Below is a small trained network, with its code and all its weights. Each question gives an input and a target symbol and asks what happens when units are switched off, that is, made to give their printed mean instead of their output.

import numpy as np


def w(rows, s, z=0):
    codes = np.array(rows[::2]) - 128.0
    scale = np.full(codes.shape[1], s)
    scale[-1] = z or s
    return codes * scale


def norm(h):
    return h / np.sqrt((h * h).mean(-1, keepdims=True) + 1e-5)


def softmax(a):
    e = np.exp(a - a.max(-1, keepdims=True))
    return e / e.sum(-1, keepdims=True)


def log_softmax(a):
    a = a - a.max(-1, keepdims=True)
    return a - np.log(np.exp(a).sum(-1, keepdims=True))


def net(x, mask):
    ids = ['δζθλμξφω'.index(c) for c in x.split()]
    T = len(ids)
    res = E[ids] + P[:T]
    u = 0
    for l in range(3):
        r = norm(res)
        for j in range(2):
            rows = slice(2 * j, 2 * j + 2)
            q, k, v = (r @ M[l][rows].T for M in (Q, K, V))
            z = softmax(np.where(np.tri(T) > 0, q @ k.T / 2**0.5, -1e9)) @ v
            o = O[l][rows]
            res = res + np.where(mask[u + j], z, o[:, -1]) @ o[:, :-1]
        u += 2
    return log_softmax(norm(res)[-1] @ U[:, :-1].T + U[:, -1])


Q, K, V, O = {}, {}, {}, {}
E = w([
[70,161,109,170,180,120,94,144,201,45,186,125],'δ',
[47,163,188,161,74,95,113,187,63,132,191,26],'ζ',
[61,166,88,148,229,95,178,96,2,170,160,99],'θ',
[140,185,152,190,179,177,108,81,177,68,198,65],'λ',
[120,165,112,203,77,95,187,44,157,65,196,105],'μ',
[240,182,96,218,114,45,40,169,153,189,152,175],'ξ',
[141,78,99,143,132,204,165,133,117,230,238,208],'φ',
[239,87,75,158,129,188,242,172,137,53,96,123],'ω',
],0.0069)
P = w([
[92,220,161,167,103,194,164,144,74,72,143,211],'0',
[89,196,130,169,130,174,170,138,105,68,143,190],'1',
[92,175,123,168,129,169,166,131,110,74,142,175],'2',
[97,156,115,169,131,163,159,131,119,81,149,154],'3',
[104,137,111,165,137,157,151,125,123,87,149,146],'4',
[112,121,109,160,136,149,148,128,126,101,152,132],'5',
[123,105,114,153,131,142,140,128,122,112,160,120],'6',
[130,88,120,141,140,131,136,126,126,113,161,110],'7',
[131,69,128,127,143,112,134,126,135,114,165,102],'8',
[134,55,134,117,143,96,131,123,144,119,164,90],'9',
[129,36,136,109,142,82,129,119,148,124,156,89],'10',
[138,24,132,107,144,69,128,116,155,136,166,78],'11',
[143,3,124,105,147,50,125,118,165,141,161,68],'12',
],0.0066)
Q[0] = w([
[159,135,126,2,83,157,110,152,90,196,25,154],'L0H0',
[139,164,103,125,167,156,66,134,176,102,149,128],'L0H0',
[201,125,83,158,142,80,71,191,148,170,155,180],'L0H1',
[36,95,72,94,161,127,141,153,149,71,228,120],'L0H1',
],0.0082)
K[0] = w([
[92,254,165,148,144,181,129,147,120,87,125,175],'L0H0',
[139,113,116,139,126,77,107,55,145,100,145,108],'L0H0',
[172,206,141,171,151,64,73,110,136,155,94,157],'L0H1',
[126,44,152,127,150,125,134,63,146,170,128,47],'L0H1',
],0.0099)
V[0] = w([
[75,162,100,106,188,98,61,139,151,82,184,198],'L0H0',
[131,154,194,119,229,218,89,192,112,100,113,66],'L0H0',
[156,137,145,179,178,168,93,3,151,186,169,117],'L0H1',
[140,85,211,141,119,41,103,163,127,138,157,67],'L0H1',
],0.0046)
O[0] = w([
[68,86,120,208,62,213,92,177,26,150,118,150,188],'L0H0',
[65,174,43,181,26,59,246,127,173,211,13,35,72],'L0H0',
[38,83,176,218,116,104,196,138,154,176,35,201,252],'L0H1',
[124,110,2,221,106,250,92,85,71,135,106,147,103],'L0H1',
],0.0038,0.003)
Q[1] = w([
[117,148,148,48,122,73,80,147,71,178,102,70],'L1H0',
[112,128,164,208,161,135,123,62,152,73,198,108],'L1H0',
[206,90,95,131,144,139,208,199,148,72,111,97],'L1H1',
[129,121,176,147,18,121,86,201,82,73,141,2],'L1H1',
],0.0081)
K[1] = w([
[98,214,147,110,99,154,135,130,81,88,119,148],'L1H0',
[135,44,118,119,121,106,107,123,102,131,112,88],'L1H0',
[137,137,111,42,140,72,133,98,156,130,137,56],'L1H1',
[119,188,2,131,144,179,124,47,117,124,148,138],'L1H1',
],0.0098)
V[1] = w([
[80,169,147,149,142,104,127,113,163,12,134,141],'L1H0',
[169,23,92,102,108,127,148,219,143,57,48,189],'L1H0',
[204,124,10,93,222,234,180,84,108,121,65,132],'L1H1',
[80,132,147,51,159,54,113,117,3,155,71,155],'L1H1',
],0.0049)
O[1] = w([
[209,50,148,117,217,179,158,102,96,183,137,41,199],'L1H0',
[166,233,101,51,105,177,118,95,87,80,71,18,95],'L1H0',
[125,38,150,177,209,74,152,97,72,23,101,176,24],'L1H1',
[126,84,42,129,178,162,194,118,132,66,202,3,3],'L1H1',
],0.0046,0.0047)
Q[2] = w([
[113,167,126,116,139,134,125,79,152,89,105,104],'L2H0',
[175,140,112,73,118,161,156,133,162,140,115,160],'L2H0',
[101,135,115,131,141,112,169,164,7,164,111,115],'L2H1',
[113,79,161,188,136,159,104,132,172,182,204,180],'L2H1',
],0.016)
K[2] = w([
[210,107,151,94,150,177,174,143,116,126,52,67],'L2H0',
[82,254,207,42,123,58,107,108,101,117,86,124],'L2H0',
[40,213,152,234,141,85,150,161,107,112,228,90],'L2H1',
[128,3,81,121,117,105,78,105,179,199,135,114],'L2H1',
],0.007)
V[2] = w([
[97,108,78,125,166,108,103,133,253,61,138,118],'L2H0',
[93,102,145,92,192,119,59,181,104,203,130,119],'L2H0',
[167,188,138,128,117,77,61,115,133,126,58,135],'L2H1',
[157,116,95,138,100,122,119,190,123,198,137,186],'L2H1',
],0.0059)
O[2] = w([
[119,255,189,124,145,96,190,191,72,193,143,155,62],'L2H0',
[230,122,172,153,85,187,239,156,93,53,145,136,127],'L2H0',
[52,154,130,213,179,165,169,162,143,149,207,104,41],'L2H1',
[154,137,85,98,198,65,181,101,126,70,87,56,253],'L2H1',
],0.006,0.0055)
U = w([
[129,191,179,113,106,90,165,169,92,169,141,147,175],'δ',
[138,118,93,92,55,181,114,158,116,158,131,26,244],'ζ',
[63,74,76,136,248,176,245,79,94,130,193,81,113],'θ',
[94,89,154,197,89,109,187,139,210,219,50,159,23],'λ',
[33,156,111,91,135,106,51,101,153,197,130,120,255],'μ',
[158,149,36,206,114,151,72,124,64,124,104,190,104],'ξ',
[165,51,178,107,119,165,106,113,160,124,202,254,73],'φ',
[146,157,165,95,139,69,127,69,132,30,34,83,47],'ω',
],0.0066,0.0021)

Each question gives the input, a string of symbols that net reads in full, and the target symbol t.
The units are the heads (2 rows each of Q, K, V and O). Each row of codes is followed by its name. A weight is (code - 128) times the scale printed after its matrix; where a second scale follows, it is the last column's (O and U).
mask holds one flag per head, layer by layer. A switched-off head (its flag False) gives its mean, the last column of its rows in O, instead of its output. The means were averaged over made-up inputs and are rounded, as every weight is.
A unit's drop is (log p(t) with every unit on - log p(t) with that unit switched off) / (log p(t) with every unit on - log p(t) with every unit switched off).
The circuit of an input: a set's keep is (log p(t) with only the set's units on - log p(t) with every unit switched off) / (log p(t) with every unit on - log p(t) with every unit switched off). Starting from all 6 units, units are removed one at a time, each time the one whose removal leaves the highest keep (on an exact tie, the one counted first), for as long as the keep stays at least 0.8.
units of the circuit, in order: the units of the circuit, biggest drop first
unit that matters most: the unit with the biggest drop
which heads matter: for each layer, one digit per head in row order, 1 if its drop is at least 0.15 and else 0, layers parted by /
input θ δ ξ λ μ δ ξ μ μ, target θ: units of the circuit, in order -> (L2H1)
input λ δ δ λ ω ζ ω δ φ μ φ, target μ: which heads matter -> 00 / 10 / 10
input δ ξ θ μ λ θ, target μ: which heads matter -> 00 / 01 / 11
input φ δ μ δ, target φ: units of the circuit, in order -> (L1H0, L2H1, L0H1)
input ξ ξ ξ φ θ ζ λ λ, target λ: which heads matter -> 10 / 10 / 00
input δ ω μ ξ μ, target θ: which heads matter -> 00 / 00 / 01
input ω λ φ ω, target λ: which heads matter -> 11 / 01 / 11
input φ δ ξ φ ζ θ ω δ δ δ, target ζ: which heads matter -> 11 / 10 / 01
input λ θ ζ, target ζ: which heads matter -> 11 / 01 / 01
input ω δ ω θ λ θ ζ ω, target θ: units of the circuit, in order -> (L0H1, L1H1, L2H1, L0H0)
input ζ θ δ, target δ: which heads matter -> 11 / 11 / 11
input λ ξ ω μ δ δ δ ω, target μ: units of the circuit, in order -> (L2H0, L1H0, L2H1)
input μ θ ζ δ, target δ: which heads matter -> 11 / 10 / 11
input ω δ δ ξ δ φ δ φ φ θ λ ω, target δ: which heads matter -> 11 / 10 / 11
input ζ φ ω ζ θ δ λ θ ω λ φ ξ, target ξ: which heads matter -> 01 / 00 / 00
input λ λ λ ξ δ θ μ ζ ζ ξ δ λ, target θ: which heads matter -> 00 / 00 / 01
input φ δ φ ξ δ φ θ δ μ ξ δ θ, target δ: which heads matter -> 00 / 01 / 11
input φ ξ ζ, target ζ: unit that matters most -> L0H1
input δ λ δ, target λ: units of the circuit, in order -> (L0H0, L0H1)
input ω φ θ ξ δ ζ ζ θ ζ φ δ μ ξ, target δ: unit that matters most -> L2H0
input ζ λ φ φ μ φ, target μ: units of the circuit, in order -> (L2H0, L1H0)
input ξ λ θ λ δ δ μ λ, target φ: units of the circuit, in order -> (L0H0, L2H1)
input φ λ μ ξ φ ζ δ δ, target ξ: units of the circuit, in order -> (L0H0, L0H1)
input λ λ μ δ φ ω, target ω: units of the circuit, in order -> (L1H1, L1H0)
input ξ δ δ δ, target ζ: units of the circuit, in order -> (L0H0, L1H0, L0H1, L1H1)
input φ δ λ ζ φ λ ζ θ λ ζ, target θ: units of the circuit, in order -> (L0H1, L1H1)
input θ λ λ θ, target λ: which heads matter -> 11 / 10 / 01
input ω ζ δ ξ λ ζ ω μ δ λ, target φ: unit that matters most -> L1H0
